In the rows, 128 means zero.
Each row of numbers stands for one object and depends on some of the facts below. Use the named rows to name the rest.

Named rows:
[155 161 133 114 114 143 141 132 132 198 130 144  89 139  75 158 151 160
 121 158 119 100  83 120 104 122 109] : drozik
[176 164  75 123 135 148 147 109 124 155 152 132 111 138 144 147 131 136
 105 157  95  84 107 119  99 158 151] : dregupas
[178 161 123 164 120 201 135  96 139 170 104 143  82 139  87 147 107 179
 146 153 143  81 119 122  98 155 132] : zigim
[180 111 141 134 122 185 141 123 135 117 126 145 110 131 103 170 125 129
 140 108  88 164 104 119 136 211 146] : skeflo
[169 144 147 114 120 167 138 138 137 176 121 147  91 133  77 163 129 166
 142 127  95 121  79 123 113 149 142] : skifli
[174 148 120 129 123 166 144 122 132 166 133 141  93 130 104 153 140 150
 119 135 109  95  92 119  96 159 136] : klezan
[164 160 156 111 111 123 132 177 137 215  93 146  83 137  72  93 141 185
  96 178 100  93 108 136 100 125 167] : klere
[182 163  95 141 123 189 145 105 135 164 147 144  97 140 110 121 105  83
 139 145 112  86 120 120  96 115 150] : flatrigrum
[ 93 155  85 142 135  67 118 107 118  89 154 136 151 140 153 106 129  85
 164 117 142 140 142 122 107  99 106] : klumem
[ 88 153 103  90 134 133 132 125 135  82 155  93  98 125 150  97 112 125
 118 142 141  81 137 126 104  97 128] : povin
[114 135 154 164 143 126  80 130 121  66 120 120 120 129 128 150 146 139
 151 115 107 193 137 130 144 101 157] : vemok
[ 94 143 124 106 126  60 116 139 127 120 120 119 130 134 127 144 153 149
 121 137 135 147 151 128 149 101 114] : gratro
[ 94 135 130 121 133  68 123 135 130 102 143 109 136 133 147 121 137 153
 122 124 135 125 145 131 133 105 130] : stuklam
[ 97 137 132 119 131  60 124 135 130 103 141 111 140 132 145 121 139 157
 119 125 140 126 151 127 127  99 126] : votik
[ 86 135 157 143 126  77 111 166 134  98 121 133 134 117 118 101 129 170
 165  89 136 146 147 135 138 108 113] : trudos
[ 81 157 145  92 127 128 114 151 138 135 150 116  90 134 126  88 103 101
 125 154 145  80 142 135  99  96 154] : vezuk
[107  70 109 120 132 202 133 128 128  57 138  98 174 111 170  83  94  29
 108 122 141 147 152 132 166  92 153] : flestam
[ 84 103 150 162 149 147  84 119 107  90 101 112 169 112 166  89 136 148
 102 165 144 190 147 138 153  95 148] : flitres
[ 81  99  98  96 139 166 129 116 118  72 125  98 122 108 166  83 101 130
 112 160 147  95 147 126 131  99 112] : plirir
[ 80  82 122 114 144  69 122 121 112 109 117 120 172 115 166  87 118 166
 103 149 149 157 152 140 160 102 114] : puzek
[114  71 132 148 134 199 122 122 122  99 119 120 181 121 174  85  99  29
  89 116 155 165 151 139 167  96 143] : skodar

Facts:
Φ: is directly followed by; ρ: is of sort; Ξ: refers to; Ψ: belongs to class
klupur Φ:goken ρ:c
dretrukles ρ:b
zorem ρ:b
bilek Φ:flestam ρ:a Ψ:652
losin Φ:lorara ρ:a Ξ:brozar,bekla,drosube Ψ:834
gimi ρ:a Ξ:pledrasa,brozar,tadel Ψ:694
tegre ρ:a Ψ:834
klezan ρ:a
fuplel ρ:c Ψ:397
drabal ρ:a Ξ:stuklam,fliske,trobi
flosken ρ:b Ψ:374
dulil ρ:c
brosuk Φ:bilek ρ:a
skeflo Φ:nonok ρ:a Ψ:865
grobromal ρ:a Ξ:mimus,bodru,lutos
fliske Φ:mimus ρ:a
domu Φ:fepla ρ:c Ψ:374
pedrusil Φ:lutos ρ:c Ψ:834
gratro Φ:pokevam ρ:b
mimus Φ:mosu ρ:b Ψ:777
broda Φ:tredro ρ:b
pero Φ:stufe ρ:b Ψ:397
trudos Φ:skeflo ρ:b Ξ:pudram Ψ:397
zadrel ρ:c Ψ:834
groskol ρ:b
brudin Φ:flatrigrum ρ:a Ξ:plomadrek,merul,plelar Ψ:374
skiske Φ:gimi ρ:b Ψ:374
netrar Φ:skifli ρ:a
vubras ρ:a Ξ:grorun,gratro,klupur Ψ:834
skifli ρ:a Ψ:397
tebra Φ:bodopas ρ:b Ψ:834
gibudi Φ:povin ρ:a Ψ:397
brobim Φ:domu ρ:c Ψ:866
bodopas Φ:klebren ρ:b Ψ:694
ragron ρ:c Ψ:652
riskam Φ:sasku ρ:a Ξ:zadrel,mimus,puzek Ψ:834
flifu Φ:bodru ρ:a Ξ:viflo Ψ:865
dagik Φ:bima ρ:a
goken Φ:ruskova ρ:b Ξ:dulil Ψ:281
mosu Φ:broflus ρ:b Ψ:652
puduzas ρ:b Ξ:vaflur
miduk ρ:a Ξ:drozik
mutro ρ:c Ξ:broda,groskol,pero
klebren Φ:babruk ρ:b Ψ:918
doti Φ:drozik ρ:a
grafler Φ:zisel ρ:b Ψ:865
motru ρ:a Ψ:502
suflum Φ:baflok ρ:a
katre Φ:mufivor ρ:b Ψ:374
lutos Φ:flepusto ρ:a Ψ:652
vuza Φ:gibudi ρ:c Ψ:834
drosube Φ:skobi ρ:a
taplo Φ:sturem ρ:b Ψ:281
tapligrar Φ:trene ρ:a Ψ:502
bekla Φ:tadel ρ:b
pokevam Φ:plonan ρ:a Ξ:suskapir,klapa Ψ:281
plomadrek ρ:b
ruskova Φ:vuza ρ:c Ψ:777
fabu Φ:skiske ρ:b Ψ:502
kluskan Φ:klere ρ:a Ψ:834
bima ρ:a Ξ:fuplel,traple,fabu,kluskan Ψ:834
plirir ρ:c Ξ:dregupas,trites,suflum,netrar Ψ:652
stabro Φ:flosken ρ:a Ψ:866
vegu Φ:tapligrar ρ:c
lerin Φ:losin ρ:b Ψ:652
fenes Φ:tebra ρ:b Ξ:bristo,gratro Ψ:374
pagedri ρ:c Ψ:834
stufe Φ:riskam ρ:b Ξ:brosuk,skiske Ψ:281
bebromi Φ:teten ρ:a Ψ:918
guvaki Φ:trobi ρ:a Ψ:777
flepusto Φ:lisku ρ:c Ψ:806
bufi Φ:flugos ρ:b Ψ:806
klapa ρ:a
vaflur Φ:rimir ρ:c Ψ:862
klezoplir Φ:tegre ρ:b Ψ:374
lopagrul Φ:briren ρ:b Ψ:777
vemok ρ:b Ξ:drosube Ψ:374
pudram Φ:fabu ρ:b Ψ:769
traklu Φ:lopagrul ρ:a
vezuk Φ:gurim ρ:b Ξ:tredro,dridru Ψ:806
traple Φ:skipla ρ:c Ψ:918
gogos ρ:c Ξ:broda Ψ:281
skodar Φ:gogos ρ:c Ξ:lilo Ψ:769
viflo Φ:refitral ρ:c Ψ:694
stuklam ρ:b
dregupas Φ:gralel ρ:a Ψ:502
tuzes ρ:b
fepla Φ:dregupas ρ:b Ψ:63
studar Φ:klezoplir ρ:b Ψ:502
briren Φ:vezuk ρ:a Ξ:netrar,lilo Ψ:374
skipla Φ:gratro ρ:c Ψ:777
rimir Φ:viflo ρ:a Ψ:397
flatrigrum Φ:bebromi ρ:a Ξ:suskapir
gridru Φ:brudin ρ:c Ψ:134
teten Φ:zadrel ρ:a Ψ:769
fligran Φ:vemok ρ:c Ξ:lopagrul,bodopas
gralel ρ:a Ξ:tuzes,bristo Ψ:769
brozar Φ:kovel ρ:a Ψ:918
plonan ρ:b Ξ:traple Ψ:374
skiklar Φ:pagedri ρ:c Ψ:769
votik ρ:b
skobi Φ:grorun ρ:a Ψ:134
drozik Φ:suskapir ρ:a Ψ:652
pledrasa Φ:zeflom ρ:a Ψ:374
tadel Φ:traklu ρ:a Ψ:769
lisku Φ:grida ρ:a Ξ:klebren Ψ:918
refitral Φ:drosube ρ:a Ξ:traple Ψ:834
devu Φ:doti ρ:a Ξ:lopagrul,motru
mufivor Φ:broda ρ:b Ξ:mosu,rimir,skipla Ψ:918
sturem Φ:fenes ρ:a
brutus ρ:a Ξ:fliske,sturem,vegu Ψ:694
zisel Φ:brobim ρ:c Ψ:834
setan Φ:stabro ρ:a Ξ:bristo Ψ:834
trites ρ:a
dridru ρ:b
klere Φ:suflum ρ:a Ξ:kluskan Ψ:63
povin ρ:b Ψ:652
kovel Φ:flaze ρ:a Ξ:plelar
flestam Φ:guvaki ρ:c Ξ:viflo,bodru Ψ:769
meski ρ:c
babruk ρ:b Ψ:769
baflok ρ:a Ψ:777
sasku Φ:drabal ρ:b Ξ:traklu Ψ:866
puzek ρ:c
lilo Φ:pero ρ:a Ψ:134
grida Φ:pudram ρ:a
plelar Φ:flifu ρ:c Ψ:862
bodru Φ:pibedes ρ:b
pibedes Φ:brosuk ρ:a Ψ:374
suskapir Φ:klumem ρ:a Ψ:866
flaze Φ:bufi ρ:a Ξ:skeflo,sturem,dagik Ψ:777
trene Φ:grobromal ρ:a Ξ:puzek,babruk
skurak ρ:c Ξ:bodru,klezoplir
nonok Φ:gridru ρ:b Ξ:teten Ψ:281
broflus Φ:skodar ρ:c Ξ:flepusto,domu,brobim,kluskan Ψ:374
tredro ρ:b Ψ:834
gurim Φ:plirir ρ:c Ξ:traple Ψ:63
skagun ρ:c Ξ:povin,flosken,motru
grorun ρ:a Ψ:769
klumem ρ:b Ξ:zadrel,pero,povin,lerin Ψ:281
tadu Φ:ragron ρ:c Ξ:zadrel,studar,bekla,skiklar Ψ:397
flugos Φ:brutus ρ:c Ξ:brozar,bristo,skipla Ψ:374
zigim ρ:a Ξ:suskapir,traple
merul ρ:b
grikle Φ:bekla ρ:b Ψ:834
legram ρ:a Ξ:studar
flitres ρ:c Ξ:drosube
bape ρ:b
zogrik ρ:a
trobi ρ:a Ψ:134
lorara ρ:c Ψ:374
zeflom Φ:klupur ρ:a Ξ:fuplel Ψ:865
bristo ρ:a
pazeplus ρ:b

Rows to name:
No name comes twice in this set of rows, the named rows included.
[172 158  91 142 127 118 148 112 122 140 141 138 100 130 108 147 145 170
 119 155  99  97 101 118  98 201 127] : motru
[131 148 113 167 129 156  98  97 139 112 129 127 160 149 142 138 103 108
 138 117 153 115 151 126 124 103 131] : plonan
[ 78  79  89  99 143 192 141 108 118  72 140  86 155 109 167  85 106 111
  88 146 150 102 148 125 160  97 122] : zadrel
[177 164  83 156 121 161 143  97 124 154 143 143  95 140  83 153 139 129
 166 143 134 104 113 119 100 163  89] : pokevam
[ 91 118 159 112 131  56 109 156 135 120 130 134 126 134 122 130 132 168
 144 119 126 171 136 134 153 114 130] : pero
[ 94 158  87 143 132  69 115 111 117  85 147 131 140 139 142 120 148 134
 163 123 149 150 145 122 128 103  92] : goken
[176 165 130 165 140 190 136 106 118 183 146 136  96 138 105 158 151  64
  93 158 104  99  71 120 101 104 161] : drosube
[ 82 147 136 104 124  60 108 144 130 152 131 126 110 137 113 125 147 165
 119 148 142 137 141 130 144 104 108] : mosu
[177 152 111 123 118 151 146 118 129 175 129 142  87 138  74 159 152 148
 115 158 118 108  96 119 109 158 116] : suflum
[ 79 131 133 105 135 183  92 110 139 134  93  85 127 121 162  80  99 184
  72 175 156  77 152 152 108  94 156] : gurim
[ 83 146 142 150 141  20 122 127 122  74 139 128 146 119 148 144 142 176
 167  91 133 150 141 125 136 149 101] : taplo
[ 81 147 156 126 131  37 119 161 131 116 133 130 126 121 122 109 142 182
 151 104 138 118 141 139 127 108 112] : lerin

Now the same objects, written a new way:
Some rows with their names:
[124 115  97  68  86 138 161 118 174 131  95 149 161 145  91  72 119 161
 119 142 103 158 148 102 116 123 131 140 136 153 123 151 127 113 167 136
 121 119  79 136 124 131 135 121 114 150 115 133] : lisku
[157 109 121 129 124 104 131 150 150  69  84 141 103 128 135 139 138  85
 106 157 139 103 170 134 162 184 122 100  81 201 155  81 178  95 115  81
 150 101 124 129 122 110 132 138  81 112 113  89] : refitral
[119 122 161 116 161 109 146 155  85  59 171 129 102 150 125 143 153 117
 138 172 144 129  72 115  89 172 129 131 123 120 121 111 149 190 146 143
 175  41 129  86 186 109 159 142  62 122 157 113] : gogos
[121 136 101  95 102 115 114 129 148 173  94 134 160 123 115  79 120 125
  88  92  95 190 135 100 133 123 112 153 127 153 116 131 172 104 146 181
 111 145 125 166  89 140 132 115 112 121 114 123] : suskapir
[144 105 157 165 116 130 120 100 123 108  92 107 108 140 168 189  96 120
 179 151 147  75 177 157 144 108 154  98 100 120 138 124  86 122 134   1
 130 140 152 120 165 144 127 163 130 142 121 168] : trudos
[146 143 113  98 112 171 131 135 156 126 122 153 151 136 105  96 149 131
 109 143 114 140 148 117 117 160 121 129 127 159 133 126 122 108 126 155
 134 128  99 135 101 134 119  99 129 133 122 109] : grida
[159 141 123 116 102 114 133 139 161  82 110 140 133 146 131 119 123 104
 131 174 133 103 147 123 117 180 115  96  73 186 131  83 148 131 127 114
 159 107 133 157 135 140 135 147  82 143 113 110] : pokevam
[128 109 124  94 171 107 184 157 112  98 173 138 131 110  89  83 198 168
  67 122 148 210  74 115 120 115 147 176 206  80 138 171 155 147 118 215
 124  33 123  89 135  66 180  94  61  76 154 141] : plirir
[134 104 108 111  88 165 139 129 177  88 101 163 118 161 103 110  90 142
 157 185  97 110 185 145 123 128 123 123 139 165 142 124  79  97 151  78
 151 147  67 122 138 157 122 146 146 154 119 128] : flifu
[151 137 127 127 104 117 136 133 153  70 121 149 121 134 132 127 133 111
 122 189 147  89 153 130 120 169 111  88  84 166 146  72 149 115 119 114
 142 113 137 152 130 127 131 145  79 136 116 122] : riskam
[ 65  85 117 191 148 113  99 166  90 111 172 128  50 120 123 161  95 124
 159 173  98 109  85 154 129 121 103 156 188 113 126 114  98 132 113 131
 155 153 112  86 154 163 121 148 172 119 155 114] : vaflur
[125 138 127 119 133 134 145 143 151 110 130 142 126 131 118 100 126 130
 100 135 140 121 136 120 132 105 100 118 116 150 150 119 130  95 134 141
 112 177  89 154 112 124 115 134 129 132 118 113] : trites
[ 45 113 108 195 141  77  94 148  53 157 146 113  67 112 134 173 101 108
 140 153  90 158  55 126 124 128  90 145 163 103 106 105 171 139  85 175
 154 147 161 111 134 144 138 132 150 118 137 100] : skiklar
[153 157 130  98 138 129 117 141 157 116 163 135 135 110 117  96 164 106
  99 128 152 148 127 128 121 175 109 119 100 163 141  90 160 128 117 182
 113 115 137 171 105 140 115 114  94 112 121 121] : dregupas
[117  98  98 140  73 113 117 134 173 112 101 136  89 125 113 106  80 135
 128 161 117 135 173 141 157 112 104 106 146 159 147  99 128  96 124 101
 124 166 117 154 130 171 130 160 132 147 120 150] : devu
[111 135 105 104 113 130 165 138 167 106 120 144 118 153 106  88 116 141
 118 140 142 110 138 115 125 120 100 108 122 158 136 130 143 107 140 124
 116 142 102 145  97 122 127 151 131 155 111 107] : miduk
[ 59  54 133 118 160  82 109 185  89 142  75 107  89 126 146 125  52 101
 145  95  67 182  89 114 140 112 146 209 171 144 105 159 136 129 195 120
 157 136 101  59 169 150 118 154 131 105 157 103] : traple
[126 134 133 104 133 149 143 139 165 118 125 141 129 125 122  99 116 120
 100 126 127 116 141 134 123 115 109 114 117 146 141 122 140  96 121 134
 103 170  85 151 104 128 112 142 132 139 122 122] : klapa
[143 149 157 143 170 144 141 113 123 156 127 109 142 125 152 155 130 139
 132  84 162  98 134 142 141  84 139 112 120  86 129 152 107 129 113  83
  94 141 140 142 116 106 111 134 152 123 118 146] : votik
[142 137 115  97 120 140 122 140 158 126 137 140 141 113 112  95 128 130
 113 128 126 152 139 131 128 146 122 124 119 164 130 113 110 116 143 151
 126 149 100 153 116 155 117 129 134 138 133 121] : traklu
[ 47  90 113 152 129  95 107 153  83 164 135 120 109 111 113 123  92 152
 125 123  67 192  59 118 122  88 118 186 192  97 113 153 131 131 136 176
 137 142 116  99 146 144 139 132 152 116 157 128] : ragron

Which object is each row?
No name comes twice in this set of rows, the named rows included.
[ 75  84 145 157 127 107 125 162  95  71 129 130  63 137 128 155  83 122
 192 206 112 100  98 137 110 132 124 146 151 126 123 101 103 167 175  84
 181 110 105  63 206 154 136 180 102 143 154 138] : tadu
[ 74 131 104 146 150  77 130 151  91 112 177 109  88 113 120 124 154 132
 117 148 143 157  52 120 126 148 101 137 177  99 122 125 181 168  94 200
 148  64 169 107 130 128 167 124  96 113 145 107] : skodar
[105 155  93 136  98 110 102 123 139 162 139 130 127 111 122 114 135  97
 113 128 129 146 125 117 140 166  85 113 110 155 127  94 170 122  93 175
 120 161 151 178  78 155 113 107 143 142 115  98] : tadel
[106 112 106 111  83 103 104 129 147 173  78 140 141 112 119  83  98 139
 108 112  81 187 133 103 140 103 116 138 118 148 104 131 176  94 142 163
 100 185 137 163 105 153 130 131 127 141 119 154] : stabro
[108 115 127 148 115 119 101  95 118 216  90  98 146 116 152 141  93 137
 151  71 107 156 157 135 153  68 142 141 151  86  97 169 108 124 131 103
 100 173 163 146 117 153 127 120 175 138 133 166] : lerin
[191 158 133 119 145 160 154  73 125 169 141 119 194 109 123 125 195 172
  85  62 150 155 153 129 135 108 178 136 157  60 136 196 121 119  91 165
  95  80 148 136  89  51 144  57 113  84 116 156] : povin
[151 146 104  98 114 143 137 127 165 148 125 149 166 115  95  75 160 154
  67 108 109 180 131 115 139 127 129 146 153 138 131 139 148  85 117 188
  97 135 111 152  84 106 135  94 129 112 122 128] : bilek
[114 117 115 105 116 119 157 146 176  96 133 139 108 130 107  72 116 143
 104 131 156 127 133 134 134 106 103 103 123 153 154 116 151 104 139 127
 110 154  95 151 111 128 126 159 115 141 114 133] : legram
[155  93 163 153 138 164 111 119 137 131 113 109 122 130 150 168  85 126
 182 120 134  97 185 179 150  92 167 130 127 108 133 144  52 117 158  19
 120 171 110 106 165 154 103 149 170 134 137 180] : grafler
[114 102 191 143 199 130 141 185  81  54 145 140  75 131 136 157 112 109
 145 174 122  98  82 135  98 129 134 147 124 121 141 111 117 140 169 112
 157 121  82  73 186 110 123 174  92 111 157 115] : fuplel
[175 139 166  96 154 159 149 110 140 160 122 119 186 123 125 117 152 155
 127  73 139 154 152 140 126  96 186 151 132  92 127 175 100 139 167 117
 107 102 130 125 137 103 132 104 111 111 135 179] : klebren
[186 163 158 118 172 114 123 114 122 140 163  90 144  95 145 138 186 117
 107  76 203 139 128 152 143 141 158 106 111  96 132 126 136 150 102 130
  93  75 191 149 125 106 137 113  98  94 140 150] : fabu

